Below are the code and all the weights of a small trained network. Each question names an input and a class and asks about switching units off, where a switched-off unit gives its printed mean instead of its output.

import numpy as np


def w(rows, s, z=0):
    codes = np.array(rows[::2]) - 128.0
    scale = np.full(codes.shape[1], s)
    scale[-1] = z or s
    return codes * scale


def f(y):
    return np.maximum(y, 0)


def log_softmax(a):
    a = a - a.max(-1, keepdims=True)
    return a - np.log(np.exp(a).sum(-1, keepdims=True))


def net(x, mask):
    res = np.array(x, float).reshape(1, 3) / 4 @ E
    y = f(res @ A[0][:, :-1].T + A[0][:, -1])
    res = res + np.where(mask, y, B[0][:, -1]) @ B[0][:, :-1]
    return log_softmax(res[-1] @ U[:, :-1].T + U[:, -1])


A, B = {}, {}
E = w([
[128,90,170,14,128,117,249,93,137],'x0',
[131,197,153,60,45,240,34,38,137],'x1',
[88,235,21,126,147,50,145,124,2],'x2',
],0.0095)
A[0] = w([
[177,117,175,158,80,134,86,118,116,83],'N0',
[136,113,141,190,161,62,205,154,108,224],'N1',
[125,243,55,153,118,128,50,107,74,190],'N2',
[154,203,134,60,98,135,128,115,117,202],'N3',
[110,93,174,105,121,125,206,136,117,120],'N4',
[145,134,74,241,172,63,127,172,99,173],'N5',
[139,95,42,169,156,98,165,147,118,117],'N6',
[122,152,127,2,111,152,137,89,140,121],'N7',
[151,168,129,67,148,135,108,128,96,107],'N8',
[91,154,72,137,142,94,166,131,108,36],'N9',
[98,127,99,166,143,131,144,131,141,181],'N10',
[103,164,98,105,111,142,117,126,144,186],'N11',
[133,113,174,65,114,118,149,96,169,154],'N12',
[132,74,186,10,127,147,165,97,214,249],'N13',
[141,47,198,78,151,133,138,121,213,255],'N14',
[145,225,87,126,126,151,94,89,79,239],'N15',
[147,88,151,81,146,91,187,161,105,152],'N16',
[118,109,159,130,127,155,126,97,172,121],'N17',
[132,125,123,143,107,112,160,185,79,66],'N18',
[119,111,178,156,141,136,95,137,219,173],'N19',
[78,125,110,149,93,167,133,148,94,107],'N20',
[161,151,154,134,112,163,126,150,162,117],'N21',
],0.0086,0.003)
B[0] = w([
[136,100,142,118,140,127,168,144,133,163],'N0',
[123,86,102,165,129,134,110,214,119,230],'N1',
[125,209,5,88,111,133,174,97,118,242],'N2',
[100,165,174,101,163,145,125,110,76,189],'N3',
[157,110,177,107,137,114,128,134,163,185],'N4',
[105,89,96,185,61,157,106,180,98,245],'N5',
[135,96,103,193,112,97,111,134,102,198],'N6',
[125,115,232,152,144,107,87,74,93,199],'N7',
[157,138,165,135,112,114,92,99,101,158],'N8',
[155,109,109,172,155,121,84,159,127,180],'N9',
[108,103,94,117,142,157,165,167,76,161],'N10',
[104,151,107,102,133,176,138,132,86,162],'N11',
[122,100,190,158,136,119,133,105,127,189],'N12',
[98,68,217,113,165,177,140,121,143,250],'N13',
[128,98,137,89,48,164,177,141,196,242],'N14',
[109,200,63,65,99,183,108,120,66,217],'N15',
[120,86,127,105,184,150,143,161,146,194],'N16',
[132,117,147,147,131,118,146,113,157,172],'N17',
[121,100,139,155,151,122,93,145,145,162],'N18',
[104,60,94,108,152,152,179,186,131,202],'N19',
[160,141,127,131,130,99,129,117,138,145],'N20',
[112,119,157,135,118,116,142,151,141,161],'N21',
],0.017,0.013)
U = w([
[118,51,205,51,154,178,247,153,237,206],'0',
[127,96,58,195,114,97,129,218,77,204],'1',
[149,240,60,33,131,114,156,77,90,216],'2',
[75,152,224,53,156,175,141,44,41,107],'3',
[162,111,162,99,253,70,137,148,97,38],'4',
[199,148,152,169,141,47,132,47,145,30],'5',
[168,162,161,147,90,38,101,111,138,6],'6',
],0.0065,0.0021)

Each question gives the input, the list of numbers given to net, and the class t.
The units are the neurons (one row each of A and B). Each row of codes is followed by its name. A weight is (code - 128) times the scale printed after its matrix; where a second scale follows, it is the last column's (A, B and U).
mask holds one flag per neuron, in row order. A switched-off neuron (its flag False) gives its mean, the last column of its row in B, instead of its output. The means were averaged over made-up inputs and are rounded, as every weight is.
A unit's drop is (log p(t) with every unit on - log p(t) with that unit switched off) / (log p(t) with every unit on - log p(t) with every unit switched off).
The circuit of an input: a set's keep is (log p(t) with only the set's units on - log p(t) with every unit switched off) / (log p(t) with every unit on - log p(t) with every unit switched off). Starting from the 12 units with the biggest drops (on a tie, the unit counted first), units are removed one at a time, each time the one whose removal leaves the highest keep (on an exact tie, the one counted first), for as long as the keep stays at least 0.8.
units of the circuit, in order: the units of the circuit, biggest drop first
k most important neurons: the k neurons with the biggest drops, biggest first
drop when u is switched off: that unit's drop, to one decimal
input [5,6,-1], class 3: units of the circuit, in order => N7
input [-7,0,1], class 2: units of the circuit, in order => N2; N1
input [7,-3,6], class 1: 4 most important neurons => N1; N13; N6; N9
input [-8,0,7], class 2: 2 most important neurons => N2; N15
input [5,3,7], class 2: 3 most important neurons => N13; N2; N15
input [6,4,8], class 2: 2 most important neurons => N2; N13
input [-2,7,0], class 2: 3 most important neurons => N2; N13; N15
input [-5,-7,-7], class 1: 3 most important neurons => N13; N5; N1
input [4,4,7], class 2: 2 most important neurons => N2; N13
input [4,7,8], class 2: drop when N2 is switched off => 1.1
input [1,3,-1], class 3: drop when N7 is switched off => 0.1
input [-1,8,-3], class 3: drop when N7 is switched off => 0.1
